Below is a small trained network, with its code and all its weights. Each question gives an input and a target symbol and asks what happens when units are switched off, that is, made to give their printed mean instead of their output.

import numpy as np


def w(rows, s, z=0):
    codes = np.array(rows[::2]) - 128.0
    scale = np.full(codes.shape[1], s)
    scale[-1] = z or s
    return codes * scale


def norm(h):
    return h / np.sqrt((h * h).mean(-1, keepdims=True) + 1e-5)


def f(y):
    return y / 2 * (1 + np.tanh(0.7978845608 * (y + 0.044715 * y**3)))


def softmax(a):
    e = np.exp(a - a.max(-1, keepdims=True))
    return e / e.sum(-1, keepdims=True)


def log_softmax(a):
    a = a - a.max(-1, keepdims=True)
    return a - np.log(np.exp(a).sum(-1, keepdims=True))


def net(x, mask):
    ids = ['ΛΞβγδζημπτψ'.index(c) for c in x.split()]
    T = len(ids)
    res = E[ids] + P[:T]
    r = norm(res)
    for j in range(3):
        rows = slice(3 * j, 3 * j + 3)
        q, k, v = (r @ M[0][rows].T for M in (Q, K, V))
        z = softmax(np.where(np.tri(T) > 0, q @ k.T / 3**0.5, -1e9)) @ v
        o = O[0][rows]
        res = res + np.where(mask[j], z, o[:, -1]) @ o[:, :-1]
    y = f(norm(res) @ A[0][:, :-1].T + A[0][:, -1])
    res = res + np.where(mask[3:7], y, B[0][:, -1]) @ B[0][:, :-1]
    return log_softmax(norm(res)[-1] @ U[:, :-1].T + U[:, -1])


Q, K, V, O, A, B = {}, {}, {}, {}, {}, {}
E = w([
[95,119,144,102,112,27,114],'Λ',
[201,41,79,110,150,115,131],'Ξ',
[192,97,140,169,194,166,115],'β',
[69,158,201,169,146,170,101],'γ',
[19,165,72,138,117,6,117],'δ',
[142,113,13,87,82,51,126],'ζ',
[66,93,92,40,19,161,150],'η',
[112,229,101,206,113,45,98],'μ',
[145,107,50,160,204,64,44],'π',
[46,178,195,111,48,113,149],'τ',
[116,79,206,97,125,180,150],'ψ',
],0.012)
P = w([
[103,104,165,140,87,134,128],'0',
[61,88,137,176,118,117,181],'1',
[176,150,115,143,141,62,135],'2',
[85,171,149,79,102,173,99],'3',
[77,88,95,187,149,122,231],'4',
[183,167,106,127,152,68,129],'5',
[99,198,126,51,120,196,97],'6',
[80,157,46,126,213,162,254],'7',
],0.0099)
Q[0] = w([
[216,60,86,137,191,156,105],'H0',
[124,49,216,19,102,195,214],'H0',
[140,55,5,29,47,61,130],'H0',
[128,57,159,28,166,133,170],'H1',
[95,107,155,171,160,205,90],'H1',
[104,163,195,131,107,133,222],'H1',
[137,114,98,91,32,150,21],'H2',
[78,134,161,173,92,103,144],'H2',
[81,126,128,137,181,158,142],'H2',
],0.016)
K[0] = w([
[253,45,53,162,170,208,90],'H0',
[164,51,231,18,60,222,224],'H0',
[109,51,31,6,110,40,130],'H0',
[146,55,149,74,161,150,200],'H1',
[117,122,159,206,180,222,103],'H1',
[98,190,192,92,102,140,187],'H1',
[209,190,137,50,132,135,46],'H2',
[96,144,175,153,74,122,126],'H2',
[103,109,156,133,162,160,141],'H2',
],0.015)
V[0] = w([
[115,90,2,125,200,197,242],'H0',
[105,124,47,142,178,52,85],'H0',
[157,5,238,130,54,73,45],'H0',
[132,131,133,110,134,119,50],'H1',
[159,166,91,191,164,190,79],'H1',
[123,41,142,159,99,74,157],'H1',
[203,109,202,133,74,91,100],'H2',
[79,87,144,194,100,140,167],'H2',
[140,180,173,56,159,89,148],'H2',
],0.0054)
O[0] = w([
[11,170,243,148,100,50,81,150],'H0',
[92,122,228,119,129,240,148,168],'H0',
[231,236,53,5,197,163,132,160],'H0',
[138,83,175,146,118,135,188,102],'H1',
[191,114,72,4,55,101,211,3],'H1',
[70,211,177,99,152,200,90,216],'H1',
[153,56,143,158,88,75,178,95],'H2',
[43,97,150,190,80,123,95,231],'H2',
[196,138,155,174,190,150,144,87],'H2',
],0.0046,0.0026)
A[0] = w([
[61,183,2,176,168,113,239,165],'N0',
[40,131,26,100,144,184,224,115],'N1',
[193,122,96,66,159,111,146,5],'N2',
[128,191,172,142,165,19,164,112],'N3',
],0.0074,0.0029)
B[0] = w([
[161,93,207,65,255,90,151,253],'N0',
[214,133,160,186,171,124,89,237],'N1',
[67,138,141,189,106,108,166,163],'N2',
[82,123,105,112,29,239,101,166],'N3',
],0.0086,0.0053)
U = w([
[98,229,46,134,162,104,177,89],'Λ',
[106,95,88,25,99,71,172,111],'Ξ',
[181,111,85,162,73,96,184,254],'β',
[209,119,135,222,112,182,84,136],'γ',
[26,103,149,166,138,114,120,159],'δ',
[206,116,141,105,95,40,45,131],'ζ',
[110,114,92,128,30,171,85,178],'η',
[215,78,173,132,229,97,155,62],'μ',
[121,61,6,147,166,142,78,126],'π',
[177,221,205,155,63,87,143,92],'τ',
[167,90,188,65,108,198,172,93],'ψ',
],0.011,0.0065)

Each question gives the input, a string of symbols that net reads in full, and the target symbol t.
The units are the heads (3 rows each of Q, K, V and O) and the neurons (one row each of A and B). Each row of codes is followed by its name. A weight is (code - 128) times the scale printed after its matrix; where a second scale follows, it is the last column's (O, A, B and U).
mask holds one flag per unit, heads first, then neurons. A switched-off unit (its flag False) gives its mean, the last column of its rows in O or B, instead of its output. The means were averaged over made-up inputs and are rounded, as every weight is.
A unit's drop is (log p(t) with every unit on - log p(t) with that unit switched off) / (log p(t) with every unit on - log p(t) with every unit switched off).
The circuit of an input: a set's keep is (log p(t) with only the set's units on - log p(t) with every unit switched off) / (log p(t) with every unit on - log p(t) with every unit switched off). Starting from all 7 units, units are removed one at a time, each time the one whose removal leaves the highest keep (on an exact tie, the one counted first), for as long as the keep stays at least 0.8.
units of the circuit, in order: the units of the circuit, biggest drop first
most important unit: the unit with the biggest drop
top k neurons: the k neurons with the biggest drops, biggest first
heads that matter: for each layer, one digit per head in row order, 1 if its drop is at least 0.15 and else 0, layers parted by /
input ψ η η γ β, target δ: heads that matter : 100
input π ζ β Ξ η, target δ: heads that matter : 110
input γ η η τ τ, target μ: units of the circuit, in order : (H0; N0)
input Ξ ψ ψ ψ Λ μ, target τ: heads that matter : 110
input μ π Ξ τ ψ ψ ζ, target ζ: heads that matter : 101
input δ ζ β π, target π: heads that matter : 111
input η β Ξ ζ η, target μ: heads that matter : 000
input μ δ Ξ, target β: heads that matter : 000
input ψ τ ζ γ η ψ δ τ, target μ: top 2 neurons : (N0; N1)
input μ Ξ ψ δ β Ξ, target β: heads that matter : 001
input π γ γ, target μ: heads that matter : 110
input Ξ η Ξ π γ Λ, target η: most important unit : N3
input Ξ ψ ζ π μ τ, target ψ: units of the circuit, in order : (H0; N3; N0; H2)
input μ δ ψ Λ τ ζ ψ η, target δ: units of the circuit, in order : (H0)
input ψ Λ ψ β, target β: heads that matter : 010
input Ξ β ψ μ ψ, target μ: units of the circuit, in order : (H0; N0)
input γ η η ψ μ, target δ: top 3 neurons : (N3; N0; N1)
input ψ η π β τ δ τ δ, target μ: heads that matter : 000
input β μ γ τ ψ ψ ζ, target ζ: top 2 neurons : (N1; N0)
input τ μ ζ Ξ μ, target μ: units of the circuit, in order : (N0)
input π ψ ψ γ, target γ: top 2 neurons : (N0; N3)
input ψ ψ ζ τ η δ, target δ: top 2 neurons : (N3; N0)
